Here is a tiny trained network, its code and every weight. The questions are about switching its units off for an input and a target symbol, where a switched-off unit gives its printed mean instead of its output.

import numpy as np


def w(rows, s, z=0):
    codes = np.array(rows[::2]) - 128.0
    scale = np.full(codes.shape[1], s)
    scale[-1] = z or s
    return codes * scale


def f(y):
    return y / 2 * (1 + np.tanh(0.7978845608 * (y + 0.044715 * y**3)))


def softmax(a):
    e = np.exp(a - a.max(-1, keepdims=True))
    return e / e.sum(-1, keepdims=True)


def log_softmax(a):
    a = a - a.max(-1, keepdims=True)
    return a - np.log(np.exp(a).sum(-1, keepdims=True))


def net(x, mask):
    ids = ['ΔΘΛΞΦαβγεζημπτψω'.index(c) for c in x.split()]
    T = len(ids)
    res = E[ids] + P[:T]
    u = 0
    for l in range(3):
        q, k, v = (res @ M[l].T for M in (Q, K, V))
        z = softmax(np.where(np.tri(T) > 0, q @ k.T / 2**0.5, -1e9)) @ v
        res = res + np.where(mask[u], z, O[l][:, -1]) @ O[l][:, :-1]
        u += 1
        y = f(res @ A[l][:, :-1].T + A[l][:, -1])
        res = res + np.where(mask[u : u + 8], y, B[l][:, -1]) @ B[l][:, :-1]
        u += 8
    return log_softmax(res[-1] @ U[:, :-1].T + U[:, -1])


Q, K, V, O, A, B = {}, {}, {}, {}, {}, {}
E = w([
[64,58,111],'Δ',
[237,67,201],'Θ',
[121,104,127],'Λ',
[115,198,137],'Ξ',
[202,188,181],'Φ',
[144,110,84],'α',
[32,102,91],'β',
[131,173,93],'γ',
[119,42,125],'ε',
[133,90,133],'ζ',
[112,87,129],'η',
[119,202,136],'μ',
[122,106,125],'π',
[107,204,127],'τ',
[176,255,202],'ψ',
[190,88,149],'ω',
],0.013)
P = w([
[2,153,202],'0',
[188,72,132],'1',
[164,143,45],'2',
[47,140,251],'3',
[185,74,137],'4',
[165,141,46],'5',
[41,151,226],'6',
[186,73,140],'7',
[165,142,44],'8',
[33,163,216],'9',
],0.0099)
Q[0] = w([
[204,23,111],'L0H0',
[181,118,253],'L0H0',
],0.0048)
K[0] = w([
[161,108,130],'L0H0',
[24,86,254],'L0H0',
],0.0072)
V[0] = w([
[103,112,232],'L0H0',
[253,139,14],'L0H0',
],0.004)
O[0] = w([
[133,94,206,209],'L0H0',
[123,114,2,7],'L0H0',
],0.0066,0.0019)
A[0] = w([
[77,127,40,82],'L0N0',
[82,66,154,111],'L0N1',
[175,179,254,3],'L0N2',
[24,219,184,66],'L0N3',
[95,61,77,117],'L0N4',
[158,191,199,225],'L0N5',
[92,127,24,154],'L0N6',
[58,201,202,7],'L0N7',
],0.0078,0.0053)
B[0] = w([
[2,127,107,129],'L0N0',
[87,121,167,146],'L0N1',
[80,85,42,186],'L0N2',
[176,70,186,198],'L0N3',
[95,46,68,138],'L0N4',
[81,226,188,254],'L0N5',
[85,110,28,157],'L0N6',
[156,85,114,173],'L0N7',
],0.0076,0.0059)
Q[1] = w([
[151,48,124],'L1H0',
[4,95,158],'L1H0',
],0.011)
K[1] = w([
[171,2,92],'L1H0',
[16,77,179],'L1H0',
],0.01)
V[1] = w([
[140,254,59],'L1H0',
[247,128,200],'L1H0',
],0.0028)
O[1] = w([
[174,180,169,1],'L1H0',
[163,252,215,203],'L1H0',
],0.0045,0.0015)
A[1] = w([
[115,178,168,108],'L1N0',
[6,144,156,173],'L1N1',
[137,221,58,209],'L1N2',
[86,122,77,82],'L1N3',
[153,44,74,152],'L1N4',
[121,159,127,75],'L1N5',
[113,189,133,94],'L1N6',
[161,137,58,254],'L1N7',
],0.013,0.0047)
B[1] = w([
[87,11,97,211],'L1N0',
[188,233,123,254],'L1N1',
[168,7,56,196],'L1N2',
[66,133,61,164],'L1N3',
[138,51,137,201],'L1N4',
[59,23,2,127],'L1N5',
[160,46,103,161],'L1N6',
[205,173,91,197],'L1N7',
],0.0058,0.0092)
Q[2] = w([
[132,254,47],'L2H0',
[217,207,115],'L2H0',
],0.0045)
K[2] = w([
[123,122,87],'L2H0',
[254,55,119],'L2H0',
],0.0067)
V[2] = w([
[255,133,121],'L2H0',
[101,110,88],'L2H0',
],0.0081)
O[2] = w([
[251,159,158,255],'L2H0',
[255,163,40,46],'L2H0',
],0.0065,0.002)
A[2] = w([
[28,106,60,253],'L2N0',
[224,4,112,175],'L2N1',
[139,98,133,69],'L2N2',
[98,18,2,37],'L2N3',
[220,235,52,103],'L2N4',
[151,107,130,186],'L2N5',
[169,68,185,100],'L2N6',
[236,168,145,253],'L2N7',
],0.009,0.0043)
B[2] = w([
[104,219,248,177],'L2N0',
[35,93,90,250],'L2N1',
[127,58,112,127],'L2N2',
[159,116,218,252],'L2N3',
[253,119,159,180],'L2N4',
[75,103,161,154],'L2N5',
[165,115,40,162],'L2N6',
[48,240,39,199],'L2N7',
],0.0072,0.012)
U = w([
[67,193,175,252],'Δ',
[114,254,118,130],'Θ',
[144,103,125,114],'Λ',
[168,117,108,116],'Ξ',
[16,119,17,170],'Φ',
[180,53,163,59],'α',
[193,141,174,17],'β',
[191,119,129,64],'γ',
[76,79,138,72],'ε',
[123,85,101,178],'ζ',
[133,99,131,76],'η',
[167,117,110,94],'μ',
[153,103,126,98],'π',
[181,130,112,108],'τ',
[82,56,101,97],'ψ',
[121,173,55,129],'ω',
],0.0097,0.0048)

Each question gives the input, a string of symbols that net reads in full, and the target symbol t.
The units are the heads (2 rows each of Q, K, V and O) and the neurons (one row each of A and B). Each row of codes is followed by its name. A weight is (code - 128) times the scale printed after its matrix; where a second scale follows, it is the last column's (O, A, B and U).
mask holds one flag per unit, layer by layer, with each layer's heads first. A switched-off unit (its flag False) gives its mean, the last column of its rows in O or B, instead of its output. The means were averaged over made-up inputs and are rounded, as every weight is.
A unit's drop is (log p(t) with every unit on - log p(t) with that unit switched off) / (log p(t) with every unit on - log p(t) with every unit switched off).
The circuit of an input: a set's keep is (log p(t) with only the set's units on - log p(t) with every unit switched off) / (log p(t) with every unit on - log p(t) with every unit switched off). Starting from the 12 units with the biggest drops (on a tie, the unit counted first), units are removed one at a time, each time the one whose removal leaves the highest keep (on an exact tie, the one counted first), for as long as the keep stays at least 0.8.
units of the circuit, in order: the units of the circuit, biggest drop first
top k neurons: the k neurons with the biggest drops, biggest first
top k neurons in layer l: the k neurons of layer l with the biggest drops, biggest first
drop of u: that unit's drop, to one decimal
input Ξ β γ Φ ζ Ξ μ ζ ψ β, target Θ: units of the circuit, in order => L1N1
input ω ψ Δ μ α α ζ μ, target Φ: units of the circuit, in order => L2N3, L1N1, L2N4
input ζ γ ζ α α Δ α Θ, target Φ: units of the circuit, in order => L2N7, L2N1
input Φ Θ π γ ε Δ, target Δ: units of the circuit, in order => L2N0, L2N3, L0N0, L0H0
input α Θ Λ ω ε, target ψ: units of the circuit, in order => L0N5, L2N1, L1N1
input Ξ τ α Θ α Δ, target Δ: top 3 neurons => L2N0, L1N4, L0N5
input μ Φ γ γ Δ, target ε: top 2 neurons in layer 1 => L1N4, L1N1
input ω Φ β ω γ α Ξ ψ ε, target ε: top 4 neurons in layer 0 => L0N5, L0N4, L0N6, L0N0
input τ α Θ, target Θ: top 2 neurons => L2N7, L1N0
input π α γ α β Φ Δ α, target Φ: top 2 neurons in layer 2 => L2N1, L2N7
input β ζ ω, target ω: top 3 neurons in layer 2 => L2N7, L2N4, L2N3
input Φ α Δ Φ α π ζ Λ, target Φ: top 3 neurons => L1N1, L2N3, L0N5
input ψ ε β Δ Φ ω, target ω: top 2 neurons => L2N7, L1N0
input α Θ β α τ, target Φ: top 2 neurons => L2N3, L1N1
input Θ τ β Φ ψ α Φ Δ, target ε: top 4 neurons => L0N5, L1N4, L0N4, L2N0
input Λ Θ Δ Δ Ξ ε, target ε: top 2 neurons => L0N5, L1N4
input β Φ ε Λ ψ ζ Θ α, target Φ: top 2 neurons in layer 1 => L1N1, L1N0
input ω ε Ξ τ Φ α, target α: top 3 neurons => L2N3, L1N7, L1N1
input α Ξ ε μ α ω Ξ β, target Δ: top 3 neurons in layer 1 => L1N3, L1N2, L1N4
input ω ψ τ α ζ Ξ Λ μ, target Φ: top 2 neurons in layer 1 => L1N1, L1N2
input β ψ ω ω ψ Φ α η Φ, target Φ: top 2 neurons => L2N1, L1N2
input Λ Φ Φ β ε Λ η Λ α, target α: top 2 neurons in layer 0 => L0N6, L0N5
input Λ α ψ, target ψ: drop of L0N6 => 0.0
